(in the rows, 128 means zero)
Each row is followed by its class.
[115 144 134 128 120 125 127 165 141 117 125 143 127 129 122 129 113 133
 137 119 120 143 142 116 101 231 129 124  84 114 122 114 143 127 146 130
 118 128 113 141 131 144 129 107 112 140 121 130 130 122 144 143 121 131
 125 122] -> (63)
[127 138 127 139 132 126 135 146 128 123 139 125 134 132 144 119 120 138
 140 124 125 136 126 129 119 228 124 131  98 129 118 110 135 131 147 131
 120 129 122 140 130 135 120 105 113 130 115 132 120 125 132 121 132 143
 129 126] -> (63)
[122 127 134 135 126 122 128 172 131 117 122 127 120 136 123 127 109 123
 133 119 118 147 122 113 100 235 140 127  90 121 118 118 142 130 157 112
 103 123 114 143 150 156 124 125 118 119 118 121 139 189 132 146 120 124
 134 123] -> (63)
[100 149 113 125 138 131 126  95 147 133 160 118 143 129 148 103 137 115
 132 128 132 128  98 142 142 116 123 144 130 122 129 122 106 100 129 126
 124 124 126 160 118 130 130 127 100 136 116 126 111 130 117 126 138 140
 131 136] -> (119)
[127 133 131 127 131 136 129 153 118 124 138 116 135 139 137 122 101 140
 130 119 122 146 128 128  98 252 128 125  89 112 133 127 157 123 152 129
 116 135 103 127 137 145 116 128 108 131 105 121 117 129 128 185 124 119
 126 105] -> (63)
[112 152 121 123 134 144 129 111 138 132 197 128 148 127 140  96 121 128
 128 142 123 142  83 137 143 132 124  73 128 118 123 140  98 119 136 136
 143 130 140 157 131 121 131 137  89 140 138 115 131 126 121 107 138 142
 117 126] -> (119)
[ 93 147 106 124 125 141 123 112 144 133 151 122 140 131 140 103 141 137
 109 133 144 135 102 126 129  75 140 140 147 146 122 147  83 137 135 135
 127 112 127 162 124  95 120 133 107 147 134 124 119 127 128 110 129 115
 125 140] -> (119)
[126 133 130 131 134 124 134 154 132 121 126 124 135 140 131 127 107 124
 126 133 123 137 109 147 115 231 132 129 103 111 121 121 147 128 148 123
 126 123 119 139 130 142 117 130 110 121 122 133 133 132 149 138 125 118
 116 117] -> (63)
[132 134 122 149 123 129 135 150  85 122 133 128 130 135 130 137 103 116
 107 115 122 139 127 122  90 252 139 123 133 131 124 128 164 116 161 131
 108 128 118 127 144 139 126 121 110 132 109 131 117 124 128 153 116 121
 122 107] -> (63)
[131 143 112 134 127 118 131 150 123 124 163 128 129 128 124 112 101 140
 133 134 123 138 121 124 105 252  77 131  77 106 103 120 156 140 158 131
 126 148 119 146 138 139 132 131 110 124 126 117 120 132 128 124 123 125
 126 122] -> (63)
[103 151 126 121 141 139 139 115 136 122 138 125 136 135 134 114 135 147
 133 134 121 128  92 142 110 106 129 140 156 127 125 137 111 125 129 128
 138 142 135 159 116 124 126 142 111 123 133 120 114 118 114 100 127 127
 131 133] -> (119)
[117 154 114 127 141 129 129  99 135 137 202 126 142 135 140 102 106 123
 120 124 131 132  98 130 119 198 129 143  99 144 117 125 132 143 142 138
 132 127 105 142 115 126 133 136  95 137 126 125 111 132 109 115 145 136
 119 114] -> (119)
[106 138 120 126 127 134 128 117 126 124 151 116 117 132 136 107 129 128
 133 138 130 141 108 137 114 141 133 132 122 117 126 136 126 127 141 136
 121 128 130 152 133 117 121 139 106 136 137 139 120 137 121 117 134 125
 122 134] -> (119)
[119 144  77 123 128 113 128 102 126 139 200 114 142 121 156  96 117 130
 135 136 122 115  97 147 135 107 136 142 131 118 130 138 110 124 126 136
 130 130 123 147 123 116 131 133  92 131 118 123 116 118 109 102 134 145
 120 126] -> (119)
